Small tables with named rows and columns. After each table, cells are looked up by row and column.

ruro =
,meb,fivo,milar,zede,nugeb,velibu,dad,duk
mag,20.543,33.832,41.522,60.660,40.782,58.878,59.350,27.425
zav,41.415,51.582,48.717,51.099,21.688,46.596,45.833,32.073
lim,42.912,53.494,56.557,48.342,22.950,55.202,44.894,35.305
pimunar,49.458,44.503,88.428,43.342,67.862,71.940,53.993,40.473
zokif,49.176,56.046,70.863,38.528,46.197,66.886,45.463,48.373
pabusus,56.242,50.893,41.968,45.849,66.377,46.292,53.893,64.147
sibila,53.409,39.762,53.270,41.246,64.498,50.763,60.082,49.140
nup,42.763,50.437,48.213,48.253,62.191,63.414,51.626,57.278
mesorir,45.881,50.789,74.140,50.301,56.063,70.401,50.748,47.232
sas,41.234,46.542,71.169,47.758,37.377,63.138,49.949,32.376
kan,76.528,58.278,65.929,34.151,45.261,41.095,45.938,54.471

What is the zede of nup in ruro?
48.253
What is the milar of mag in ruro?
41.522
What is the duk of zokif in ruro?
48.373
What is the zede of sibila in ruro?
41.246
What is the meb of mag in ruro?
20.543
What is the zede of mesorir in ruro?
50.301
What is the fivo of mesorir in ruro?
50.789

rap:
|  | damibis | vivuzu | vulato | muposu | lifavut | galisir |
|---|---|---|---|---|---|---|
| gemunon | 167 | 175 | 27 | 66 | 99 | 95 |
| boz | 191 | 169 | 155 | 58 | 55 | 51 |
| nanog | 214 | 243 | 151 | 123 | 167 | 153 |
| runeke | 187 | 159 | 195 | 109 | 98 | 101 |
| seged | 14 | 22 | 30 | 50 | 31 | 40 |
| divozeg | 102 | 99 | 246 | 155 | 134 | 134 |
| raravup | 49 | 72 | 72 | 156 | 156 | 153 |
| gade | 121 | 88 | 100 | 30 | 8 | 17 |

vulato of divozeg is 246
lifavut of raravup is 156
damibis of nanog is 214
vivuzu of runeke is 159
lifavut of nanog is 167
galisir of gemunon is 95
muposu of divozeg is 155
damibis of runeke is 187
galisir of runeke is 101
vivuzu of boz is 169
damibis of seged is 14
vivuzu of divozeg is 99
galisir of gade is 17
lifavut of gade is 8
vulato of runeke is 195
vulato of nanog is 151
vulato of boz is 155
vivuzu of nanog is 243
muposu of seged is 50
Row with the largest vivuzu: nanog

rif =
|  | nemari | siro |
|---|---|---|
| geseve | -15 | 73 |
| pezori | -6 | -27 |
| fup | 15 | 3 |
| mizepus | -46 | 8 |
| mik | 21 | -2 |
| fop | 63 | -66 |

What is the siro of geseve in rif? 73
What is the siro of mik in rif? -2
What is the nemari of pezori in rif? -6
What is the siro of fup in rif? 3
What is the nemari of mizepus in rif? -46
What is the siro of fop in rif? -66
What is the siro of pezori in rif? -27
What is the nemari of geseve in rif? -15
What is the siro of mizepus in rif? 8
What is the nemari of mik in rif? 21
What is the nemari of fop in rif? 63
What is the nemari of fup in rif? 15

doriniz:
,zofamun,daz
nuben,213,58
feruba,152,65
gir,171,77
fiposo,229,51
mosoko,117,117

mosoko, zofamun => 117
feruba, zofamun => 152
gir, zofamun => 171
nuben, daz => 58
nuben, zofamun => 213
mosoko, daz => 117
fiposo, zofamun => 229
gir, daz => 77
feruba, daz => 65
fiposo, daz => 51

depesiv:
fields: gavoru, dazok, ralokam, rumib, mok
veno: [0.164, 0.085, -0.091, -0.432, -0.082]
detiva: [-0.130, 0.095, 0.175, 0.430, 0.198]
vubopav: [-0.068, 0.090, 0.111, 0.202, 0.235]
nogesaz: [0.129, 0.012, -0.175, -0.360, -0.169]
luku: [-0.247, -0.089, 0.374, 0.864, 0.101]
vir: [0.080, 0.369, -0.195, -0.520, 0.240]
mik: [0.229, -0.164, -0.087, -0.224, -0.301]
velod: [-0.144, -0.081, 0.133, 0.381, 0.070]
tovunod: [0.134, 0.065, -0.114, -0.360, 0.044]
pupunak: [0.235, 0.006, -0.222, -0.613, -0.194]
taranaz: [0.023, 0.031, -0.015, -0.108, -0.042]

What is the mok of detiva in depesiv? 0.198
What is the gavoru of vir in depesiv? 0.080
What is the ralokam of vir in depesiv? -0.195
What is the gavoru of tovunod in depesiv? 0.134
What is the rumib of taranaz in depesiv? -0.108
What is the mok of velod in depesiv? 0.070
What is the gavoru of veno in depesiv? 0.164
What is the mok of tovunod in depesiv? 0.044
What is the gavoru of vubopav in depesiv? -0.068
What is the gavoru of mik in depesiv? 0.229
What is the mok of vir in depesiv? 0.240
What is the ralokam of taranaz in depesiv? -0.015

fifub:
fields: niva, niladu, sud, mesuko
visi: [0.35, 0.47, 0.44, 0.42]
bubun: [0.50, 0.86, 0.58, 0.25]
pazipa: [0.42, 0.87, 0.51, 0.16]
lumo: [0.63, 0.36, 0.23, 0.51]
nud: [0.64, 0.66, 0.39, 0.35]

nud, mesuko: 0.35
visi, sud: 0.44
pazipa, niva: 0.42
bubun, sud: 0.58
nud, sud: 0.39
visi, niva: 0.35
Row with the largest niladu: pazipa

lileper:
,nipov,migibef,lineseg,meve,magutad,nedafi,fer
fafoz,53,83,59,63,45,82,32
bofila,28,47,43,79,52,43,34
peka,16,31,38,82,55,31,41
seget,71,71,30,31,30,45,48
vifor,24,46,47,87,56,38,41
gida,16,25,33,72,59,26,44
tem,41,81,60,67,49,98,26
fakat,49,44,29,35,88,81,51
ledeb,65,73,24,39,27,32,42
vem,43,45,36,40,91,88,56
pov,55,43,25,23,91,83,53
rerip,68,72,34,42,25,35,37
muda,48,78,63,60,51,95,31
rog,46,34,40,54,84,70,52

What is the lineseg of pov in lileper? 25
What is the magutad of vem in lileper? 91
What is the magutad of vifor in lileper? 56
What is the fer of rerip in lileper? 37
What is the fer of fafoz in lileper? 32
What is the nedafi of bofila in lileper? 43
What is the migibef of vem in lileper? 45
What is the magutad of gida in lileper? 59
What is the nedafi of fafoz in lileper? 82
What is the lineseg of fafoz in lileper? 59
What is the nipov of rog in lileper? 46
What is the migibef of seget in lileper? 71
What is the migibef of peka in lileper? 31
What is the meve of peka in lileper? 82
What is the fer of vem in lileper? 56
What is the lineseg of rog in lileper? 40
What is the meve of fakat in lileper? 35
What is the nipov of fakat in lileper? 49
Which row has the largest fer? vem

bim.tsv
	sekikup	selol	pid	kesobe	roliza	gavali	vip	zab
pezud	58444	52015	66933	55438	55966	60206	61689	61060
kas	56357	57544	59749	49853	56336	53323	63725	55300
kopuf	12414	35750	19450	89381	73005	58705	60925	52734
tomo	54385	54367	52852	52911	54715	57519	64239	56466
noras	79581	61294	62417	60020	39445	46780	84430	76495
vibok	92686	55860	71887	42272	50567	60275	49498	63118
gububet	56701	56112	61639	45470	61077	66277	48334	45418
kep	42308	63985	50280	46304	82319	23176	59639	70885

vibok, sekikup => 92686
gububet, roliza => 61077
noras, selol => 61294
kopuf, vip => 60925
gububet, kesobe => 45470
gububet, pid => 61639
kas, pid => 59749
vibok, selol => 55860
kopuf, zab => 52734
kep, kesobe => 46304
pezud, vip => 61689
tomo, gavali => 57519
vibok, zab => 63118
Which row has the largest roliza? kep

nezagot:
        nes  bas  fosateg  tavezar  nevafo  rin  seb  fak  namobo
kobib   4.7  5.0      4.0      5.7     5.5  4.9  5.1  5.4     5.4
pirud   6.0  5.0      4.7      5.3     5.8  4.6  5.9  5.7     5.0
nunu    5.5  4.6      4.0      5.0     4.1  3.3  5.3  4.4     5.3
nak     3.5  4.0      2.2      5.6     7.1  5.3  5.9  5.7     5.9
tel     7.4  4.2      4.3      4.5     5.1  2.0  6.0  5.3     5.0
lidud   4.9  4.8      4.8      5.1     5.1  5.2  5.3  4.8     5.2
vut     8.8  4.9      5.2      3.2     5.7  2.8  4.9  5.4     5.8
mosek   4.0  4.5      3.6      6.8     5.8  5.4  6.0  5.3     4.1
mov     5.4  4.3      4.0      5.1     4.1  1.5  5.7  4.6     4.2
limemi  7.6  4.4      4.7      4.5     5.1  2.1  6.0  5.5     5.1
benak   5.6  5.2      5.0      5.6     4.1  4.6  4.7  5.1     5.4
rafimo  5.6  4.8      4.6      5.1     6.2  4.9  5.4  6.1     5.1

tavezar of nunu: 5.0
nes of mov: 5.4
seb of mosek: 6.0
nevafo of nak: 7.1
bas of pirud: 5.0
namobo of rafimo: 5.1
nes of nak: 3.5
bas of lidud: 4.8
namobo of nunu: 5.3
rin of vut: 2.8
nes of kobib: 4.7
bas of vut: 4.9
nes of nunu: 5.5
Which row has the largest nevafo? nak

